Below are the code and all the weights of a small trained network. Each question names an input and a class and asks about switching units off, where a switched-off unit gives its printed mean instead of its output.

import numpy as np


def w(rows, s, z=0):
    codes = np.array(rows[::2]) - 128.0
    scale = np.full(codes.shape[1], s)
    scale[-1] = z or s
    return codes * scale


def f(y):
    return np.maximum(y, 0)


def log_softmax(a):
    a = a - a.max(-1, keepdims=True)
    return a - np.log(np.exp(a).sum(-1, keepdims=True))


def net(x, mask):
    res = np.array(x, float).reshape(1, 6) / 4 @ E
    y = f(res @ A[0][:, :-1].T + A[0][:, -1])
    res = res + np.where(mask, y, B[0][:, -1]) @ B[0][:, :-1]
    return log_softmax(res[-1] @ U[:, :-1].T + U[:, -1])


A, B = {}, {}
E = w([
[133,131,141,115,147,137,115,129],'x0',
[114,123,116,143,114,101,132,101],'x1',
[97,94,68,89,157,96,83,238],'x2',
[138,202,43,118,125,159,61,114],'x3',
[124,185,169,254,211,101,144,153],'x4',
[109,118,106,142,121,132,150,113],'x5',
],0.0096)
A[0] = w([
[132,57,150,128,127,119,138,144,205],'n0',
[105,59,83,120,210,51,129,223,155],'n1',
[67,184,106,174,153,145,150,169,173],'n2',
[138,96,62,60,103,139,49,121,150],'n3',
[118,1,178,102,145,90,196,172,114],'n4',
[143,123,100,122,133,127,58,136,107],'n5',
[144,120,122,141,116,85,132,181,212],'n6',
[131,148,179,163,193,103,194,106,168],'n7',
[182,130,166,178,116,122,147,110,154],'n8',
[97,145,73,106,108,96,101,91,107],'n9',
[145,149,102,122,96,146,152,175,144],'n10',
[90,136,55,72,133,118,125,153,141],'n11',
[118,65,153,118,142,80,126,147,111],'n12',
[140,135,208,181,158,117,178,111,157],'n13',
[117,167,109,163,186,106,127,145,3],'n14',
[116,170,120,172,147,91,99,153,198],'n15',
[186,139,138,137,107,186,130,52,185],'n16',
[152,96,142,76,47,173,145,115,130],'n17',
[117,127,225,205,131,139,168,121,137],'n18',
[127,102,140,38,88,132,161,82,82],'n19',
[150,200,78,144,132,148,122,110,178],'n20',
[80,198,116,171,179,125,132,144,88],'n21',
],0.0088,0.0044)
B[0] = w([
[164,172,168,238,215,62,141,110,188],'n0',
[223,129,204,198,99,195,103,53,246],'n1',
[185,147,186,145,174,121,151,134,207],'n2',
[59,68,51,62,82,154,113,154,255],'n3',
[218,148,206,206,107,139,63,29,219],'n4',
[98,83,79,105,135,166,94,182,174],'n5',
[137,108,100,92,76,172,67,137,188],'n6',
[31,163,102,87,166,134,182,249,229],'n7',
[64,110,109,122,149,94,238,218,197],'n8',
[93,118,129,85,129,171,143,114,180],'n9',
[88,105,121,116,129,157,148,137,159],'n10',
[87,52,54,100,60,165,125,156,213],'n11',
[181,148,157,206,93,133,115,97,168],'n12',
[46,134,88,44,148,140,194,202,232],'n13',
[224,97,70,207,51,230,39,43,164],'n14',
[131,168,167,148,178,99,137,144,210],'n15',
[253,172,208,217,140,90,151,26,235],'n16',
[231,199,176,228,148,103,142,34,223],'n17',
[61,108,98,9,100,141,171,243,234],'n18',
[208,194,193,167,187,93,127,76,211],'n19',
[186,166,164,188,83,161,30,101,214],'n20',
[231,170,185,213,136,121,95,43,197],'n21',
],0.0048,0.008)
U = w([
[178,139,178,156,181,81,153,102,254],'0',
[172,116,154,151,106,150,88,81,196],'1',
[9,100,106,19,134,122,151,196,57],'2',
],0.011,0.00041)

Each question gives the input, the list of numbers given to net, and the class t.
The units are the neurons (one row each of A and B). Each row of codes is followed by its name. A weight is (code - 128) times the scale printed after its matrix; where a second scale follows, it is the last column's (A, B and U).
mask holds one flag per neuron, in row order. A switched-off neuron (its flag False) gives its mean, the last column of its row in B, instead of its output. The means were averaged over made-up inputs and are rounded, as every weight is.
A unit's drop is (log p(t) with every unit on - log p(t) with that unit switched off) / (log p(t) with every unit on - log p(t) with every unit switched off).
The circuit of an input: a set's keep is (log p(t) with only the set's units on - log p(t) with every unit switched off) / (log p(t) with every unit on - log p(t) with every unit switched off). Starting from the 12 units with the biggest drops (on a tie, the unit counted first), units are removed one at a time, each time the one whose removal leaves the highest keep (on an exact tie, the one counted first), for as long as the keep stays at least 0.8.
units of the circuit, in order: the units of the circuit, biggest drop first
top k neurons: the k neurons with the biggest drops, biggest first
drop of u: that unit's drop, to one decimal
input [-8,5,7,0,-4,2], class 1: units of the circuit, in order => n1
input [7,-5,5,-6,-1,2], class 1: units of the circuit, in order => n1; n4
input [-1,-7,-2,-6,-8,-1], class 0: units of the circuit, in order => n19; n0
input [-1,1,5,-4,0,-8], class 1: units of the circuit, in order => n1; n6; n4
input [4,3,8,4,7,2], class 1: units of the circuit, in order => n14; n1
input [8,8,5,4,6,-5], class 1: units of the circuit, in order => n14; n1
input [7,4,-7,0,6,3], class 2: top 3 neurons => n18; n13; n7
input [2,-7,6,3,5,0], class 1: top 2 neurons => n14; n1
input [0,-1,0,0,8,2], class 2: drop of n8 => 0.1
input [2,2,6,-1,-7,0], class 1: drop of n5 => 0.0
input [4,6,-2,-4,-7,1], class 0: drop of n4 => -0.1
input [0,6,6,-1,-5,-6], class 1: drop of n1 => 0.5
